Below is a small trained network, with its code and all its weights. Each question gives an input and a target symbol and asks what happens when units are switched off, that is, made to give their printed mean instead of their output.

import numpy as np


def w(rows, s, z=0):
    codes = np.array(rows[::2]) - 128.0
    scale = np.full(codes.shape[1], s)
    scale[-1] = z or s
    return codes * scale


def f(y):
    return y / 2 * (1 + np.tanh(0.7978845608 * (y + 0.044715 * y**3)))


def softmax(a):
    e = np.exp(a - a.max(-1, keepdims=True))
    return e / e.sum(-1, keepdims=True)


def log_softmax(a):
    a = a - a.max(-1, keepdims=True)
    return a - np.log(np.exp(a).sum(-1, keepdims=True))


def net(x, mask):
    ids = ['αβγδθλμπστφψω'.index(c) for c in x.split()]
    T = len(ids)
    res = E[ids] + P[:T]
    u = 0
    for l in range(3):
        r = res
        for j in range(2):
            rows = slice(3 * j, 3 * j + 3)
            q, k, v = (r @ M[l][rows].T for M in (Q, K, V))
            z = softmax(np.where(np.tri(T) > 0, q @ k.T / 3**0.5, -1e9)) @ v
            o = O[l][rows]
            res = res + np.where(mask[u + j], z, o[:, -1]) @ o[:, :-1]
        u += 2
        y = f(res @ A[l][:, :-1].T + A[l][:, -1])
        res = res + np.where(mask[u : u + 8], y, B[l][:, -1]) @ B[l][:, :-1]
        u += 8
    return log_softmax(res[-1] @ U[:, :-1].T + U[:, -1])


Q, K, V, O, A, B = {}, {}, {}, {}, {}, {}
E = w([
[156,163,95,113,78,74,110],'α',
[177,140,124,93,119,85,118],'β',
[145,147,111,125,114,123,101],'γ',
[144,162,105,121,105,81,116],'δ',
[173,151,114,118,135,96,97],'θ',
[170,163,88,128,94,70,102],'λ',
[124,140,113,128,83,142,104],'μ',
[147,162,96,163,123,119,88],'π',
[112,144,109,154,28,120,97],'σ',
[122,143,157,86,4,98,122],'τ',
[58,183,147,87,138,109,158],'φ',
[155,92,191,164,159,201,128],'ψ',
[188,124,205,34,112,231,134],'ω',
],0.011)
P = w([
[119,71,83,89,142,163,149],'0',
[139,88,89,66,133,47,94],'1',
[95,137,162,103,143,146,2],'2',
[146,135,121,118,129,172,161],'3',
[153,103,93,75,108,34,114],'4',
[109,175,197,140,127,153,24],'5',
[157,170,153,145,120,170,171],'6',
[154,121,101,83,107,32,126],'7',
[124,223,237,162,121,163,31],'8',
[170,204,191,185,108,165,197],'9',
[147,136,96,87,99,36,126],'10',
],0.0091)
Q[0] = w([
[85,14,129,177,157,137,123],'0.h0',
[100,131,83,123,104,16,163],'0.h0',
[84,68,213,114,159,148,27],'0.h0',
[254,144,37,129,56,95,187],'0.h1',
[118,173,134,74,112,60,72],'0.h1',
[170,239,133,108,88,166,128],'0.h1',
],0.033)
K[0] = w([
[164,44,79,63,142,142,53],'0.h0',
[128,169,214,159,122,172,101],'0.h0',
[15,60,85,90,186,110,125],'0.h0',
[182,204,212,244,89,132,135],'0.h1',
[54,151,191,101,156,133,150],'0.h1',
[152,254,133,102,132,136,188],'0.h1',
],0.033)
V[0] = w([
[38,191,62,229,92,90,92],'0.h0',
[92,175,1,115,100,128,144],'0.h0',
[148,161,116,200,251,108,118],'0.h0',
[79,106,204,118,38,155,152],'0.h1',
[73,129,204,40,157,80,178],'0.h1',
[185,111,114,161,33,150,108],'0.h1',
],0.0079)
O[0] = w([
[55,47,140,163,137,61,44,154],'0.h0',
[76,133,146,224,73,54,158,181],'0.h0',
[157,157,57,126,248,141,63,66],'0.h0',
[103,98,204,74,64,126,99,182],'0.h1',
[146,238,237,88,73,113,131,253],'0.h1',
[61,3,35,125,80,144,122,56],'0.h1',
],0.0047,0.0043)
A[0] = w([
[90,79,106,184,132,220,82,79],'0.n0',
[136,52,167,164,246,178,188,32],'0.n1',
[103,100,186,130,180,246,158,34],'0.n2',
[105,80,159,78,243,45,205,46],'0.n3',
[146,52,162,122,152,55,131,2],'0.n4',
[169,122,161,186,201,78,84,31],'0.n5',
[72,107,129,158,157,193,214,90],'0.n6',
[141,89,115,122,167,119,153,101],'0.n7',
],0.011,0.0077)
B[0] = w([
[79,221,170,102,109,133,159,128],'0.n0',
[95,179,106,149,32,141,127,93],'0.n1',
[95,184,81,153,89,8,94,54],'0.n2',
[156,153,100,159,103,143,73,116],'0.n3',
[58,111,127,147,112,205,121,21],'0.n4',
[150,107,189,115,73,110,136,12],'0.n5',
[83,178,168,152,107,169,92,77],'0.n6',
[148,183,113,159,153,136,214,2],'0.n7',
],0.014,0.00088)
Q[1] = w([
[167,101,127,126,151,129,123],'1.h0',
[180,253,112,107,107,8,213],'1.h0',
[82,75,177,132,166,70,223],'1.h0',
[237,26,139,110,64,148,53],'1.h1',
[142,188,154,145,147,121,74],'1.h1',
[125,116,144,68,207,110,156],'1.h1',
],0.036)
K[1] = w([
[167,94,88,119,152,140,152],'1.h0',
[143,215,248,155,156,195,63],'1.h0',
[140,113,182,180,67,93,126],'1.h0',
[110,58,3,88,160,107,142],'1.h1',
[105,140,111,95,182,120,121],'1.h1',
[180,169,143,150,160,130,90],'1.h1',
],0.043)
V[1] = w([
[106,122,121,89,187,35,134],'1.h0',
[82,148,88,110,106,132,138],'1.h0',
[132,206,139,112,130,138,185],'1.h0',
[36,119,104,84,183,154,112],'1.h1',
[238,93,126,214,72,187,1],'1.h1',
[147,57,102,176,99,164,16],'1.h1',
],0.0044)
O[1] = w([
[188,160,153,161,137,73,126,136],'1.h0',
[93,140,187,137,107,140,114,121],'1.h0',
[145,35,162,127,117,66,153,254],'1.h0',
[115,112,188,144,164,145,85,112],'1.h1',
[40,161,3,79,94,181,150,41],'1.h1',
[81,162,108,159,111,203,149,45],'1.h1',
],0.003,0.0022)
A[1] = w([
[146,157,49,186,254,65,153,86],'1.n0',
[122,51,67,224,116,118,93,1],'1.n1',
[131,115,86,204,119,220,145,40],'1.n2',
[233,106,118,45,149,194,162,52],'1.n3',
[132,42,125,165,187,191,148,62],'1.n4',
[184,98,151,77,96,205,213,30],'1.n5',
[127,87,144,100,214,176,36,9],'1.n6',
[82,192,106,141,108,184,193,22],'1.n7',
],0.013,0.0071)
B[1] = w([
[117,179,192,253,136,108,159,254],'1.n0',
[189,203,72,206,37,103,131,162],'1.n1',
[89,157,169,77,152,126,142,105],'1.n2',
[228,189,122,102,91,222,130,209],'1.n3',
[153,169,56,101,68,239,76,122],'1.n4',
[116,158,177,227,120,34,245,202],'1.n5',
[161,165,103,140,54,88,132,29],'1.n6',
[124,203,20,162,34,185,165,155],'1.n7',
],0.015,0.00075)
Q[2] = w([
[138,173,209,121,146,158,169],'2.h0',
[46,176,207,144,59,90,131],'2.h0',
[197,196,174,99,66,130,164],'2.h0',
[182,148,81,172,148,252,184],'2.h1',
[77,140,91,170,66,103,176],'2.h1',
[127,155,193,204,100,95,141],'2.h1',
],0.043)
K[2] = w([
[123,157,102,109,143,118,8],'2.h0',
[150,162,215,123,150,116,87],'2.h0',
[122,138,128,174,89,144,15],'2.h0',
[178,144,181,173,147,254,166],'2.h1',
[160,136,144,146,65,118,68],'2.h1',
[137,126,168,100,118,96,50],'2.h1',
],0.05)
V[2] = w([
[99,138,181,74,254,204,161],'2.h0',
[121,84,135,95,92,169,112],'2.h0',
[184,102,246,70,177,141,195],'2.h0',
[157,203,95,67,80,72,239],'2.h1',
[153,145,146,139,137,152,70],'2.h1',
[127,102,55,25,174,73,231],'2.h1',
],0.0023)
O[2] = w([
[139,53,194,130,184,142,102,124],'2.h0',
[151,100,112,103,148,142,154,108],'2.h0',
[193,81,253,166,132,71,134,232],'2.h0',
[191,62,193,189,124,39,117,254],'2.h1',
[116,138,91,100,104,142,117,141],'2.h1',
[132,89,172,148,166,133,81,110],'2.h1',
],0.0022,0.0023)
A[2] = w([
[100,138,99,146,102,159,27,123],'2.n0',
[76,99,203,81,208,215,182,117],'2.n1',
[130,45,44,142,227,56,208,193],'2.n2',
[111,2,44,115,81,118,149,71],'2.n3',
[95,144,109,103,138,112,89,60],'2.n4',
[90,114,153,186,229,241,139,3],'2.n5',
[177,28,21,193,155,135,131,165],'2.n6',
[93,16,118,165,223,212,205,245],'2.n7',
],0.013,0.0037)
B[2] = w([
[137,136,183,140,145,113,110,194],'2.n0',
[137,109,133,186,141,169,113,255],'2.n1',
[92,115,145,123,174,130,173,179],'2.n2',
[120,34,106,135,79,170,122,194],'2.n3',
[154,128,130,138,106,92,165,155],'2.n4',
[112,58,67,139,125,111,85,174],'2.n5',
[182,167,70,127,189,112,135,197],'2.n6',
[110,253,174,81,97,134,155,190],'2.n7',
],0.024,0.0036)
U = w([
[130,104,195,182,199,169,102,204],'α',
[158,124,164,54,116,3,69,234],'β',
[77,137,131,98,111,202,184,112],'γ',
[30,141,76,146,146,118,121,122],'δ',
[110,107,134,166,125,105,199,38],'θ',
[149,153,94,181,173,104,160,41],'λ',
[107,87,116,119,55,158,145,92],'μ',
[213,124,137,125,102,151,202,32],'π',
[165,126,63,172,99,136,108,110],'σ',
[132,145,112,187,87,113,132,1],'τ',
[156,167,64,48,146,225,97,157],'φ',
[114,146,134,68,202,151,179,62],'ψ',
[135,71,105,77,185,167,176,133],'ω',
],0.0061,0.0066)

Each question gives the input, a string of symbols that net reads in full, and the target symbol t.
The units are the heads (3 rows each of Q, K, V and O) and the neurons (one row each of A and B). Each row of codes is followed by its name. A weight is (code - 128) times the scale printed after its matrix; where a second scale follows, it is the last column's (O, A, B and U).
mask holds one flag per unit, layer by layer, with each layer's heads first. A switched-off unit (its flag False) gives its mean, the last column of its rows in O or B, instead of its output. The means were averaged over made-up inputs and are rounded, as every weight is.
A unit's drop is (log p(t) with every unit on - log p(t) with that unit switched off) / (log p(t) with every unit on - log p(t) with every unit switched off).
most important unit: the unit with the biggest drop
top k neurons: the k neurons with the biggest drops, biggest first
top k neurons in layer l: the k neurons of layer l with the biggest drops, biggest first
which heads matter: for each layer, one digit per head in row order, 1 if its drop is at least 0.15 and else 0, layers parted by /
drop of u: that unit's drop, to one decimal
input α μ γ θ φ π σ δ σ β γ, target σ: most important unit : 0.h1
input σ φ φ μ φ θ θ φ φ ψ γ, target φ: which heads matter : 10 / 00 / 00
input π μ μ μ φ ω β π φ θ, target σ: top 3 neurons : 2.n5; 1.n0; 1.n3
input λ φ μ φ δ γ μ π, target λ: which heads matter : 01 / 00 / 00
input π π γ, target β: top 2 neurons : 1.n6; 2.n1
input θ ω φ μ φ μ μ θ μ π β, target λ: which heads matter : 11 / 00 / 00
input σ α φ, target β: which heads matter : 10 / 01 / 00
input φ β φ θ τ τ μ, target γ: top 2 neurons in layer 1 : 1.n1; 1.n3
input σ φ μ, target β: top 2 neurons : 2.n1; 0.n0
input α μ μ σ π γ φ, target α: which heads matter : 01 / 01 / 00
input φ φ π ω μ, target π: top 2 neurons : 1.n3; 1.n5
input φ φ φ ω γ, target π: top 2 neurons : 1.n3; 1.n5
input φ φ λ ψ θ φ γ σ φ π, target δ: top 3 neurons in layer 0 : 0.n0; 0.n1; 0.n2
input φ θ μ β φ θ π λ, target λ: top neuron : 2.n6
input φ φ φ μ π μ λ ω, target π: top 2 neurons : 1.n3; 1.n5
input τ γ φ φ β φ π, target δ: top 4 neurons : 2.n5; 1.n0; 0.n0; 2.n7
input φ φ α φ φ φ φ γ φ θ, target σ: top 3 neurons : 1.n3; 2.n5; 1.n0
input π θ φ α φ θ μ μ μ μ θ, target ω: top 3 neurons : 2.n2; 2.n3; 2.n6
input γ μ φ δ β λ μ μ μ ψ, target τ: top 2 neurons : 0.n2; 1.n7
input μ ω φ φ π γ, target β: top neuron : 2.n1
input μ μ γ μ γ, target ω: top 2 neurons : 2.n2; 2.n3
input σ σ φ σ π φ μ μ φ β, target π: top 3 neurons : 1.n3; 1.n5; 0.n2
input φ λ γ φ φ φ φ γ φ σ, target μ: top 2 neurons in layer 1 : 1.n7; 1.n0
input β ω μ μ λ, target ω: top 3 neurons in layer 2 : 2.n2; 2.n3; 2.n6
input π θ δ γ μ, target ω: top 4 neurons : 2.n2; 2.n3; 2.n6; 1.n3
input γ μ π, target β: top 2 neurons in layer 2 : 2.n1; 2.n0
input φ μ τ γ φ σ φ θ ψ μ μ, target φ: most important unit : 0.h0
input μ π τ φ φ γ α, target ω: drop of 2.n3 : 0.3
input φ φ γ μ τ, target μ: which heads matter : 01 / 00 / 00
input φ φ γ ω φ φ γ σ ψ μ φ, target φ: drop of 1.n3 : 0.6
